Below is a small trained network, with its code and all its weights. Each question gives an input and a class and asks what happens when units are switched off, that is, made to give their printed mean instead of their output.

import numpy as np


def w(rows, s, z=0):
    codes = np.array(rows[::2]) - 128.0
    scale = np.full(codes.shape[1], s)
    scale[-1] = z or s
    return codes * scale


def f(y):
    return y / 2 * (1 + np.tanh(0.7978845608 * (y + 0.044715 * y**3)))


def log_softmax(a):
    a = a - a.max(-1, keepdims=True)
    return a - np.log(np.exp(a).sum(-1, keepdims=True))


def net(x, mask):
    res = np.array(x, float).reshape(1, 6) / 4 @ E
    y = f(res @ A[0][:, :-1].T + A[0][:, -1])
    res = res + np.where(mask, y, B[0][:, -1]) @ B[0][:, :-1]
    return log_softmax(res[-1] @ U[:, :-1].T + U[:, -1])


A, B = {}, {}
E = w([
[100,169,90,95,114,241],'x0',
[249,105,123,117,189,146],'x1',
[100,177,174,77,160,90],'x2',
[146,185,59,94,90,52],'x3',
[180,156,188,124,63,97],'x4',
[149,106,153,41,120,118],'x5',
],0.011)
A[0] = w([
[165,112,186,164,106,97,121],'neuron 0',
[75,185,76,86,78,116,226],'neuron 1',
[69,109,145,117,99,184,184],'neuron 2',
[156,151,214,111,167,159,132],'neuron 3',
[144,86,109,92,186,108,92],'neuron 4',
[143,182,96,68,128,122,173],'neuron 5',
[182,140,147,166,75,112,104],'neuron 6',
[133,81,58,139,178,100,166],'neuron 7',
[163,47,83,124,85,115,120],'neuron 8',
[147,69,47,154,163,152,254],'neuron 9',
[148,195,72,114,96,106,148],'neuron 10',
[174,86,145,178,100,93,170],'neuron 11',
[93,112,106,212,150,143,118],'neuron 12',
[119,170,160,128,120,40,244],'neuron 13',
[148,88,124,173,138,129,190],'neuron 14',
[160,139,250,117,165,130,228],'neuron 15',
[157,102,53,193,92,178,238],'neuron 16',
[81,124,88,208,179,156,134],'neuron 17',
[24,136,161,114,77,138,136],'neuron 18',
[170,68,193,187,92,78,141],'neuron 19',
[173,75,143,73,182,104,182],'neuron 20',
[184,165,127,73,144,215,181],'neuron 21',
[171,121,162,148,109,161,155],'neuron 22',
[137,157,130,139,120,40,209],'neuron 23',
[85,162,192,54,98,159,217],'neuron 24',
],0.011,0.0062)
B[0] = w([
[164,99,178,154,107,148,166],'neuron 0',
[78,174,98,139,93,59,251],'neuron 1',
[87,95,98,82,127,136,212],'neuron 2',
[150,68,76,157,144,134,176],'neuron 3',
[139,131,129,91,176,97,149],'neuron 4',
[150,154,97,128,124,86,187],'neuron 5',
[149,121,150,128,76,125,163],'neuron 6',
[138,184,173,90,171,126,176],'neuron 7',
[157,150,154,82,102,133,159],'neuron 8',
[140,188,124,86,168,173,226],'neuron 9',
[158,182,115,148,91,107,195],'neuron 10',
[159,138,199,121,101,161,183],'neuron 11',
[83,162,143,146,138,191,196],'neuron 12',
[121,133,163,192,132,88,229],'neuron 13',
[129,130,168,116,143,178,178],'neuron 14',
[149,45,106,175,153,115,213],'neuron 15',
[130,173,111,95,96,202,240],'neuron 16',
[80,154,121,168,166,181,217],'neuron 17',
[53,106,150,79,106,98,231],'neuron 18',
[145,97,211,125,104,141,195],'neuron 19',
[175,99,140,93,181,88,189],'neuron 20',
[175,79,10,142,113,135,210],'neuron 21',
[135,85,125,113,108,158,166],'neuron 22',
[143,151,174,179,122,95,210],'neuron 23',
[94,72,115,131,105,85,226],'neuron 24',
],0.012)
U = w([
[64,182,99,143,183,223,165],'0',
[168,123,168,82,69,174,158],'1',
[137,177,25,118,108,158,5],'2',
[162,144,120,36,234,97,81],'3',
[122,210,100,194,88,31,159],'4',
[2,99,108,90,94,69,224],'5',
[162,36,29,147,158,138,98],'6',
[135,83,183,216,151,100,105],'7',
],0.0097,0.0026)

Each question gives the input, the list of numbers given to net, and the class t.
The units are the neurons (one row each of A and B). Each row of codes is followed by its name. A weight is (code - 128) times the scale printed after its matrix; where a second scale follows, it is the last column's (A, B and U).
mask holds one flag per neuron, in row order. A switched-off neuron (its flag False) gives its mean, the last column of its row in B, instead of its output. The means were averaged over made-up inputs and are rounded, as every weight is.
A unit's drop is (log p(t) with every unit on - log p(t) with that unit switched off) / (log p(t) with every unit on - log p(t) with every unit switched off).
The circuit of an input: a set's keep is (log p(t) with only the set's units on - log p(t) with every unit switched off) / (log p(t) with every unit on - log p(t) with every unit switched off). Starting from the 12 units with the biggest drops (on a tie, the unit counted first), units are removed one at a time, each time the one whose removal leaves the highest keep (on an exact tie, the one counted first), for as long as the keep stays at least 0.8.
circuit, biggest first: the units of the circuit, biggest drop first
k most important neurons: the k neurons with the biggest drops, biggest first
drop when u is switched off: that unit's drop, to one decimal
input [-5,6,-3,-1,-3,-5], class 0: circuit, biggest first -> neuron 9
input [-8,-1,-5,5,1,6], class 7: circuit, biggest first -> neuron 13; neuron 19
input [-3,-3,-6,5,-6,7], class 3: circuit, biggest first -> neuron 7; neuron 9; neuron 24
input [1,-2,7,2,1,6], class 4: circuit, biggest first -> neuron 13; neuron 5
input [-6,7,-1,-7,-2,1], class 3: 3 most important neurons -> neuron 20; neuron 9; neuron 4
input [-6,-6,2,-4,-1,-8], class 7: 2 most important neurons -> neuron 16; neuron 9
input [-5,-4,4,3,-7,-6], class 4: circuit, biggest first -> neuron 23; neuron 2
input [4,-3,-4,7,-4,7], class 4: circuit, biggest first -> neuron 1; neuron 10
input [2,3,-5,1,-5,4], class 3: circuit, biggest first -> neuron 7; neuron 20; neuron 9
input [-2,7,-1,-8,7,0], class 6: 2 most important neurons -> neuron 15; neuron 3
input [-3,8,-3,-3,0,2], class 3: 3 most important neurons -> neuron 20; neuron 4; neuron 9
input [-4,-6,2,-8,4,5], class 7: 2 most important neurons -> neuron 15; neuron 1
input [1,-5,-8,-8,6,-1], class 1: drop when neuron 19 is switched off -> 0.1
input [4,-8,1,-8,-1,-4], class 5: drop when neuron 23 is switched off -> 0.0
input [4,6,-2,-4,1,-1], class 6: drop when neuron 21 is switched off -> 0.3
input [5,-1,-7,5,8,3], class 4: circuit, biggest first -> neuron 1
